Below are the code and all the weights of a small trained network. Each question names an input and a class and asks about switching units off, where a switched-off unit gives its printed mean instead of its output.

import numpy as np


def w(rows, s, z=0):
    codes = np.array(rows[::2]) - 128.0
    scale = np.full(codes.shape[1], s)
    scale[-1] = z or s
    return codes * scale


def norm(h):
    return h / np.sqrt((h * h).mean(-1, keepdims=True) + 1e-5)


def f(y):
    return np.maximum(y, 0)


def log_softmax(a):
    a = a - a.max(-1, keepdims=True)
    return a - np.log(np.exp(a).sum(-1, keepdims=True))


def net(x, mask):
    res = np.array(x, float).reshape(1, 7) / 4 @ E
    u = 0
    for l in range(3):
        y = f(norm(res) @ A[l][:, :-1].T + A[l][:, -1])
        res = res + np.where(mask[u : u + 9], y, B[l][:, -1]) @ B[l][:, :-1]
        u += 9
    return log_softmax(norm(res)[-1] @ U[:, :-1].T + U[:, -1])


A, B = {}, {}
E = w([
[127,128,131],'x0',
[37,68,2],'x1',
[132,133,121],'x2',
[123,134,124],'x3',
[143,123,113],'x4',
[102,198,70],'x5',
[92,223,60],'x6',
],0.0069)
A[0] = w([
[112,110,115,2],'0.n1',
[243,198,149,193],'0.n2',
[126,196,105,95],'0.n3',
[186,255,151,161],'0.n4',
[108,220,139,103],'0.n5',
[103,199,197,53],'0.n6',
[84,59,119,49],'0.n7',
[117,195,100,109],'0.n8',
[75,103,155,92],'0.n9',
],0.0094,0.0048)
B[0] = w([
[107,182,172,128],'0.n1',
[3,210,125,254],'0.n2',
[81,84,156,166],'0.n3',
[1,170,150,240],'0.n4',
[75,140,132,180],'0.n5',
[109,189,111,164],'0.n6',
[157,90,105,158],'0.n7',
[89,77,153,173],'0.n8',
[143,127,54,139],'0.n9',
],0.0093,0.0061)
A[1] = w([
[156,109,165,53],'1.n1',
[142,161,94,87],'1.n2',
[154,129,78,45],'1.n3',
[139,129,169,80],'1.n4',
[151,108,99,93],'1.n5',
[148,121,251,13],'1.n6',
[196,121,151,52],'1.n7',
[157,100,163,2],'1.n8',
[86,169,114,38],'1.n9',
],0.014,0.0025)
B[1] = w([
[145,221,134,159],'1.n1',
[81,213,160,136],'1.n2',
[66,164,174,155],'1.n3',
[254,138,218,165],'1.n4',
[41,54,155,165],'1.n5',
[181,150,172,251],'1.n6',
[53,172,167,145],'1.n7',
[106,195,48,156],'1.n8',
[49,129,73,253],'1.n9',
],0.0054,0.0042)
A[2] = w([
[133,162,55,30],'2.n1',
[186,53,123,70],'2.n2',
[77,86,55,197],'2.n3',
[63,26,129,47],'2.n4',
[41,102,223,245],'2.n5',
[55,101,11,15],'2.n6',
[100,132,121,150],'2.n7',
[178,146,209,15],'2.n8',
[167,249,78,231],'2.n9',
],0.011,0.0012)
B[2] = w([
[117,185,170,146],'2.n1',
[93,65,69,150],'2.n2',
[237,173,145,227],'2.n3',
[164,58,140,209],'2.n4',
[184,137,105,253],'2.n5',
[192,176,148,250],'2.n6',
[132,149,137,169],'2.n7',
[160,179,138,169],'2.n8',
[1,160,107,158],'2.n9',
],0.0092,0.0081)
U = w([
[185,165,164,252],'0',
[97,201,88,233],'1',
[11,156,103,65],'2',
[72,171,103,97],'3',
[196,60,106,42],'4',
[180,122,92,93],'5',
],0.011,0.004)

Each question gives the input, the list of numbers given to net, and the class t.
The units are the neurons (one row each of A and B). Each row of codes is followed by its name. A weight is (code - 128) times the scale printed after its matrix; where a second scale follows, it is the last column's (A, B and U).
mask holds one flag per neuron, layer by layer. A switched-off neuron (its flag False) gives its mean, the last column of its row in B, instead of its output. The means were averaged over made-up inputs and are rounded, as every weight is.
A unit's drop is (log p(t) with every unit on - log p(t) with that unit switched off) / (log p(t) with every unit on - log p(t) with every unit switched off).
The circuit of an input: a set's keep is (log p(t) with only the set's units on - log p(t) with every unit switched off) / (log p(t) with every unit on - log p(t) with every unit switched off). Starting from the 12 units with the biggest drops (on a tie, the unit counted first), units are removed one at a time, each time the one whose removal leaves the highest keep (on an exact tie, the one counted first), for as long as the keep stays at least 0.8.
circuit, biggest first: the units of the circuit, biggest drop first
top k neurons: the k neurons with the biggest drops, biggest first
top k neurons in layer l: the k neurons of layer l with the biggest drops, biggest first
drop of u: that unit's drop, to one decimal
input [1,1,8,2,0,-7,-4], class 4: circuit, biggest first -> 2.n2, 0.n2, 0.n4
input [-3,8,-1,6,-8,8,-2], class 5: circuit, biggest first -> 0.n2, 0.n4, 2.n3
input [-2,8,7,-4,6,-1,-1], class 4: circuit, biggest first -> 0.n2, 0.n4
input [6,1,8,0,-3,-4,0], class 4: circuit, biggest first -> 0.n2, 0.n4, 2.n4
input [-2,3,1,6,1,8,-4], class 5: circuit, biggest first -> 0.n2, 0.n4
input [-6,-3,5,-3,4,-7,2], class 2: circuit, biggest first -> 2.n3, 2.n6
input [-5,4,6,-1,-4,0,6], class 0: top 3 neurons in layer 0 -> 0.n2, 0.n4, 0.n8
input [-2,7,-5,3,-5,-5,1], class 0: top 2 neurons -> 2.n3, 2.n6
input [-6,-5,1,0,5,-6,1], class 2: circuit, biggest first -> 0.n2, 2.n3
input [5,-8,5,-5,1,0,1], class 2: top 2 neurons in layer 0 -> 0.n2, 0.n4
input [7,-1,-7,0,4,0,2], class 2: top neuron -> 0.n4
input [-7,2,6,3,3,-1,-2], class 4: top 2 neurons -> 0.n2, 0.n4
input [8,4,-3,-2,-4,-6,8], class 0: top 2 neurons in layer 0 -> 0.n2, 0.n4
input [6,7,2,-3,1,5,-3], class 5: drop of 0.n2 -> 0.2
input [5,1,-7,-5,-2,-5,7], class 0: drop of 0.n2 -> 0.9
input [5,8,8,-3,6,-3,3], class 0: drop of 2.n3 -> 0.2
input [8,2,4,1,-7,-4,-8], class 4: top neuron in layer 2 -> 2.n2
